Below are the code and all the weights of a small trained network. Each question names an input and a target symbol and asks about switching units off, where a switched-off unit gives its printed mean instead of its output.

import numpy as np


def w(rows, s, z=0):
    codes = np.array(rows[::2]) - 128.0
    scale = np.full(codes.shape[1], s)
    scale[-1] = z or s
    return codes * scale


def f(y):
    return y / 2 * (1 + np.tanh(0.7978845608 * (y + 0.044715 * y**3)))


def softmax(a):
    e = np.exp(a - a.max(-1, keepdims=True))
    return e / e.sum(-1, keepdims=True)


def log_softmax(a):
    a = a - a.max(-1, keepdims=True)
    return a - np.log(np.exp(a).sum(-1, keepdims=True))


def net(x, mask):
    ids = ['αγεζλμπσφψω'.index(c) for c in x.split()]
    T = len(ids)
    res = E[ids] + P[:T]
    r = res
    for j in range(3):
        rows = slice(2 * j, 2 * j + 2)
        q, k, v = (r @ M[0][rows].T for M in (Q, K, V))
        z = softmax(np.where(np.tri(T) > 0, q @ k.T / 2**0.5, -1e9)) @ v
        o = O[0][rows]
        res = res + np.where(mask[j], z, o[:, -1]) @ o[:, :-1]
    y = f(res @ A[0][:, :-1].T + A[0][:, -1])
    res = res + np.where(mask[3:15], y, B[0][:, -1]) @ B[0][:, :-1]
    return log_softmax(res[-1] @ U[:, :-1].T + U[:, -1])


Q, K, V, O, A, B = {}, {}, {}, {}, {}, {}
E = w([
[20,19,40,186],'α',
[98,31,221,169],'γ',
[120,113,226,92],'ε',
[50,100,122,185],'ζ',
[35,99,64,156],'λ',
[96,141,152,61],'μ',
[84,147,184,142],'π',
[91,198,154,87],'σ',
[55,155,103,141],'φ',
[47,2,104,186],'ψ',
[114,141,195,73],'ω',
],0.0084)
P = w([
[208,109,96,90],'0',
[117,167,119,223],'1',
[103,122,132,114],'2',
[235,113,73,132],'3',
[111,167,123,213],'4',
[73,110,145,94],'5',
[209,121,83,160],'6',
[75,140,136,163],'7',
[48,99,156,73],'8',
[202,122,80,174],'9',
[46,167,130,163],'10',
[21,88,169,51],'11',
[205,122,79,183],'12',
[9,142,122,148],'13',
],0.013)
Q[0] = w([
[151,206,149,107],'h1',
[142,68,238,110],'h1',
[145,158,72,107],'h2',
[4,112,184,175],'h2',
[113,127,129,125],'h3',
[193,126,96,132],'h3',
],0.028)
K[0] = w([
[173,214,142,91],'h1',
[158,89,212,136],'h1',
[150,160,75,156],'h2',
[13,66,157,17],'h2',
[99,126,136,110],'h3',
[253,161,84,205],'h3',
],0.029)
V[0] = w([
[140,125,77,129],'h1',
[130,82,110,139],'h1',
[110,251,77,59],'h2',
[167,164,233,127],'h2',
[89,176,168,195],'h3',
[74,191,161,202],'h3',
],0.027)
O[0] = w([
[140,109,161,81,107],'h1',
[133,167,127,107,203],'h1',
[140,115,234,172,2],'h2',
[118,249,121,139,43],'h2',
[63,118,109,129,95],'h3',
[57,113,118,144,91],'h3',
],0.019,0.0077)
A[0] = w([
[53,88,216,147,76],'n1',
[85,197,180,153,67],'n2',
[170,140,97,142,9],'n3',
[151,110,134,70,89],'n4',
[175,155,101,182,65],'n5',
[183,109,155,143,150],'n6',
[162,102,128,109,142],'n7',
[5,155,184,96,78],'n8',
[52,143,212,149,103],'n9',
[135,141,160,54,84],'n10',
[186,77,147,123,88],'n11',
[150,163,108,141,214],'n12',
],0.013,0.012)
B[0] = w([
[200,236,66,171,252],'n1',
[116,230,110,117,182],'n2',
[61,112,102,137,163],'n3',
[166,144,147,184,203],'n4',
[119,92,101,146,163],'n5',
[140,123,43,107,209],'n6',
[166,143,149,125,222],'n7',
[112,102,108,223,232],'n8',
[105,6,235,60,219],'n9',
[123,178,170,135,154],'n10',
[52,129,163,113,237],'n11',
[118,103,206,98,232],'n12',
],0.023,0.014)
U = w([
[62,26,183,153,153],'α',
[2,115,120,122,157],'γ',
[40,210,151,170,58],'ε',
[47,123,97,207,62],'ζ',
[141,199,97,171,92],'λ',
[170,141,202,92,254],'μ',
[11,99,174,205,45],'π',
[101,164,203,193,16],'σ',
[129,74,165,214,69],'φ',
[144,71,120,130,246],'ψ',
[30,112,234,151,32],'ω',
],0.0044,0.0063)

Each question gives the input, a string of symbols that net reads in full, and the target symbol t.
The units are the heads (2 rows each of Q, K, V and O) and the neurons (one row each of A and B). Each row of codes is followed by its name. A weight is (code - 128) times the scale printed after its matrix; where a second scale follows, it is the last column's (O, A, B and U).
mask holds one flag per unit, heads first, then neurons. A switched-off unit (its flag False) gives its mean, the last column of its rows in O or B, instead of its output. The means were averaged over made-up inputs and are rounded, as every weight is.
A unit's drop is (log p(t) with every unit on - log p(t) with that unit switched off) / (log p(t) with every unit on - log p(t) with every unit switched off).
The circuit of an input: a set's keep is (log p(t) with only the set's units on - log p(t) with every unit switched off) / (log p(t) with every unit on - log p(t) with every unit switched off). Starting from the 12 units with the biggest drops (on a tie, the unit counted first), units are removed one at a time, each time the one whose removal leaves the highest keep (on an exact tie, the one counted first), for as long as the keep stays at least 0.8.
circuit, biggest first: the units of the circuit, biggest drop first
most important unit: the unit with the biggest drop
k most important neurons: the k neurons with the biggest drops, biggest first
heads that matter: for each layer, one digit per head in row order, 1 if its drop is at least 0.15 and else 0, layers parted by /
input σ ε σ φ μ γ φ ζ, target γ: heads that matter : 010
input γ γ μ γ μ λ μ ω ζ α φ γ λ ε, target γ: heads that matter : 010
input ω φ ε λ λ ζ ζ ζ, target ζ: circuit, biggest first : h3, n8, n12
input μ γ ω, target ω: circuit, biggest first : h2, n1
input μ ε ε γ π ε γ γ λ λ ε λ φ α, target λ: circuit, biggest first : h2, n1, n9
input ζ ω φ φ μ, target φ: heads that matter : 011
input ψ λ π λ σ, target π: 2 most important neurons : n9, n8
input σ ψ α φ ψ ψ φ φ, target ψ: most important unit : h2
input γ γ γ α ζ γ ε σ, target γ: circuit, biggest first : h2, n1
input γ γ ε ζ ψ γ ψ ω λ γ γ φ λ ε, target φ: 2 most important neurons : n1, n9
input γ φ λ γ φ φ ω π λ π ζ φ ψ, target μ: 2 most important neurons : n8, n6
input ζ ε ω ζ α, target ω: circuit, biggest first : h2, n1, n6
input ε σ ε γ φ φ, target φ: 2 most important neurons : n1, n9
input λ ω ζ μ σ γ σ α π, target π: circuit, biggest first : n8, h3
input γ γ σ φ α μ, target μ: circuit, biggest first : n9, n11, h2, n1
input ω ω ω γ λ γ ζ ψ λ γ γ σ γ ψ, target σ: 2 most important neurons : n9, n1
input γ ε γ ζ, target μ: most important unit : h1
input φ σ σ γ ζ, target σ: heads that matter : 011
input φ μ σ γ, target μ: heads that matter : 101
input σ ω γ ψ ε ω ω φ ω γ ω μ α, target μ: circuit, biggest first : h1, n8
input ε ψ ε ψ σ ε λ, target μ: circuit, biggest first : n8
input π μ ε, target ε: circuit, biggest first : h2, n2
input π γ λ φ λ, target λ: circuit, biggest first : n1, h2, h3, n9
input ω γ σ ψ ε α ζ φ π φ λ, target π: 3 most important neurons : n8, n9, n6
input ζ σ π λ ζ λ ζ π ε λ α α ω φ, target α: 2 most important neurons : n1, n11
input ζ α σ γ ε ε ε ω α λ ζ ω, target ω: 2 most important neurons : n9, n1
input ζ σ φ σ φ λ φ α, target λ: heads that matter : 011
